Here is a tiny trained network, its code and every weight. The questions are about switching its units off for an input and a target symbol, where a switched-off unit gives its printed mean instead of its output.

import numpy as np


def w(rows, s, z=0):
    codes = np.array(rows[::2]) - 128.0
    scale = np.full(codes.shape[1], s)
    scale[-1] = z or s
    return codes * scale


def f(y):
    return np.maximum(y, 0)


def softmax(a):
    e = np.exp(a - a.max(-1, keepdims=True))
    return e / e.sum(-1, keepdims=True)


def log_softmax(a):
    a = a - a.max(-1, keepdims=True)
    return a - np.log(np.exp(a).sum(-1, keepdims=True))


def net(x, mask):
    ids = ['βδηλμστφψ'.index(c) for c in x.split()]
    T = len(ids)
    res = E[ids] + P[:T]
    u = 0
    for l in range(3):
        r = res
        for j in range(2):
            rows = slice(2 * j, 2 * j + 2)
            q, k, v = (r @ M[l][rows].T for M in (Q, K, V))
            z = softmax(np.where(np.tri(T) > 0, q @ k.T / 2**0.5, -1e9)) @ v
            o = O[l][rows]
            res = res + np.where(mask[u + j], z, o[:, -1]) @ o[:, :-1]
        u += 2
        y = f(res @ A[l][:, :-1].T + A[l][:, -1])
        res = res + np.where(mask[u : u + 4], y, B[l][:, -1]) @ B[l][:, :-1]
        u += 4
    return log_softmax(res[-1] @ U[:, :-1].T + U[:, -1])


Q, K, V, O, A, B = {}, {}, {}, {}, {}, {}
E = w([
[101,129,141],'β',
[142,152,187],'δ',
[121,248,67],'η',
[80,76,70],'λ',
[127,125,169],'μ',
[70,121,98],'σ',
[113,182,193],'τ',
[205,44,114],'φ',
[130,154,169],'ψ',
],0.017)
P = w([
[2,67,213],'0',
[106,49,165],'1',
[67,94,155],'2',
[100,146,184],'3',
[129,109,163],'4',
[150,139,188],'5',
[130,138,170],'6',
[101,139,137],'7',
[82,172,157],'8',
[77,178,144],'9',
[91,175,147],'10',
[171,145,160],'11',
[156,144,136],'12',
],0.0084)
Q[0] = w([
[128,254,118],'0.h1',
[105,159,197],'0.h1',
[245,115,69],'0.h2',
[112,154,227],'0.h2',
],0.0083)
K[0] = w([
[132,166,115],'0.h1',
[35,185,116],'0.h1',
[120,2,243],'0.h2',
[129,215,51],'0.h2',
],0.01)
V[0] = w([
[100,51,243],'0.h1',
[72,74,96],'0.h1',
[42,252,1],'0.h2',
[202,105,66],'0.h2',
],0.0094)
O[0] = w([
[208,231,156,231],'0.h1',
[64,145,152,131],'0.h1',
[254,98,110,247],'0.h2',
[140,164,20,3],'0.h2',
],0.0064,0.0054)
A[0] = w([
[157,40,92,173],'0.n1',
[116,239,183,213],'0.n2',
[70,209,186,147],'0.n3',
[146,134,2,4],'0.n4',
],0.0094,0.003)
B[0] = w([
[2,178,187,153],'0.n1',
[237,50,152,254],'0.n2',
[125,61,119,226],'0.n3',
[68,63,138,132],'0.n4',
],0.0078,0.0093)
Q[1] = w([
[160,133,19],'1.h1',
[137,202,200],'1.h1',
[58,147,228],'1.h2',
[21,195,254],'1.h2',
],0.0082)
K[1] = w([
[234,65,187],'1.h1',
[127,194,82],'1.h1',
[2,91,91],'1.h2',
[244,143,216],'1.h2',
],0.0072)
V[1] = w([
[88,53,2],'1.h1',
[37,80,118],'1.h1',
[86,169,84],'1.h2',
[143,101,156],'1.h2',
],0.0054)
O[1] = w([
[67,83,90,38],'1.h1',
[115,107,107,119],'1.h1',
[254,155,159,2],'1.h2',
[141,97,76,201],'1.h2',
],0.0073,0.0058)
A[1] = w([
[43,68,145,5],'1.n1',
[2,158,180,202],'1.n2',
[210,89,147,177],'1.n3',
[107,105,137,216],'1.n4',
],0.0088,0.0033)
B[1] = w([
[63,254,170,152],'1.n1',
[196,51,36,160],'1.n2',
[114,135,41,255],'1.n3',
[107,101,17,170],'1.n4',
],0.0075,0.0098)
Q[2] = w([
[81,140,135],'2.h1',
[180,152,119],'2.h1',
[160,127,2],'2.h2',
[107,233,156],'2.h2',
],0.0078)
K[2] = w([
[113,143,148],'2.h1',
[132,123,120],'2.h1',
[110,248,131],'2.h2',
[43,103,155],'2.h2',
],0.017)
V[2] = w([
[196,114,9],'2.h1',
[241,101,163],'2.h1',
[145,214,31],'2.h2',
[107,63,101],'2.h2',
],0.011)
O[2] = w([
[173,97,73,202],'2.h1',
[71,145,1,253],'2.h1',
[180,163,90,10],'2.h2',
[107,48,85,218],'2.h2',
],0.006,0.0056)
A[2] = w([
[141,180,12,134],'2.n1',
[81,116,190,2],'2.n2',
[2,176,99,160],'2.n3',
[215,30,105,195],'2.n4',
],0.0068,0.0023)
B[2] = w([
[228,119,112,187],'2.n1',
[234,187,83,136],'2.n2',
[146,54,254,151],'2.n3',
[25,90,64,254],'2.n4',
],0.0089,0.0094)
U = w([
[97,13,173,233],'β',
[24,121,2,95],'δ',
[203,95,86,133],'η',
[178,73,173,2],'λ',
[114,138,63,209],'μ',
[109,120,143,23],'σ',
[137,132,128,159],'τ',
[108,116,142,13],'φ',
[96,134,128,42],'ψ',
],0.0092,0.0022)

Each question gives the input, a string of symbols that net reads in full, and the target symbol t.
The units are the heads (2 rows each of Q, K, V and O) and the neurons (one row each of A and B). Each row of codes is followed by its name. A weight is (code - 128) times the scale printed after its matrix; where a second scale follows, it is the last column's (O, A, B and U).
mask holds one flag per unit, layer by layer, with each layer's heads first. A switched-off unit (its flag False) gives its mean, the last column of its rows in O or B, instead of its output. The means were averaged over made-up inputs and are rounded, as every weight is.
A unit's drop is (log p(t) with every unit on - log p(t) with that unit switched off) / (log p(t) with every unit on - log p(t) with every unit switched off).
The circuit of an input: a set's keep is (log p(t) with only the set's units on - log p(t) with every unit switched off) / (log p(t) with every unit on - log p(t) with every unit switched off). Starting from the 12 units with the biggest drops (on a tie, the unit counted first), units are removed one at a time, each time the one whose removal leaves the highest keep (on an exact tie, the one counted first), for as long as the keep stays at least 0.8.
circuit, biggest first: the units of the circuit, biggest drop first
top k neurons in layer l: the k neurons of layer l with the biggest drops, biggest first
which heads matter: for each layer, one digit per head in row order, 1 if its drop is at least 0.15 and else 0, layers parted by /
drop of u: that unit's drop, to one decimal
input ψ μ μ τ λ δ ψ ψ δ δ δ τ, target δ: which heads matter : 11 / 00 / 10
input τ ψ φ σ φ μ δ λ ψ φ δ μ, target δ: circuit, biggest first : (2.n4; 2.h1)
input β β φ δ δ β σ δ λ, target β: circuit, biggest first : (2.n3; 0.h2)
input λ δ τ β η λ β δ ψ β, target η: top 2 neurons in layer 2 : (2.n1; 2.n4)
input ψ ψ λ λ β δ σ δ λ τ λ τ η, target η: circuit, biggest first : (2.n1)
input δ λ δ σ σ η τ τ σ μ β φ τ, target η: which heads matter : 01 / 00 / 01
input ψ φ ψ σ σ ψ β λ σ τ ψ β τ, target δ: which heads matter : 00 / 10 / 00
input η τ η η, target η: which heads matter : 01 / 01 / 01
input τ μ δ σ, target β: circuit, biggest first : (0.h2; 2.h1)
input ψ ψ μ ψ μ, target δ: circuit, biggest first : (0.h1; 0.n2; 2.h1)
input σ ψ ψ ψ ψ, target δ: circuit, biggest first : (1.n3; 0.n1; 2.n4; 2.h1)
input τ ψ φ δ δ σ, target β: circuit, biggest first : (0.h2; 2.n3)
input δ σ σ λ ψ τ σ ψ δ ψ σ δ, target δ: top 2 neurons in layer 1 : (1.n3; 1.n1)
input μ φ λ λ μ β μ δ φ, target δ: circuit, biggest first : (0.h2)
input λ φ τ φ τ δ φ β δ, target δ: top 3 neurons in layer 0 : (0.n2; 0.n3; 0.n1)
input δ η ψ μ δ τ δ σ, target η: top 2 neurons in layer 2 : (2.n1; 2.n4)
input τ ψ ψ η σ σ β ψ μ, target η: drop of 2.h1 : 0.1
input β φ σ λ ψ ψ μ φ, target δ: drop of 2.n4 : -0.1
input β τ η β τ σ τ λ δ σ δ, target η: drop of 1.h1 : 0.0
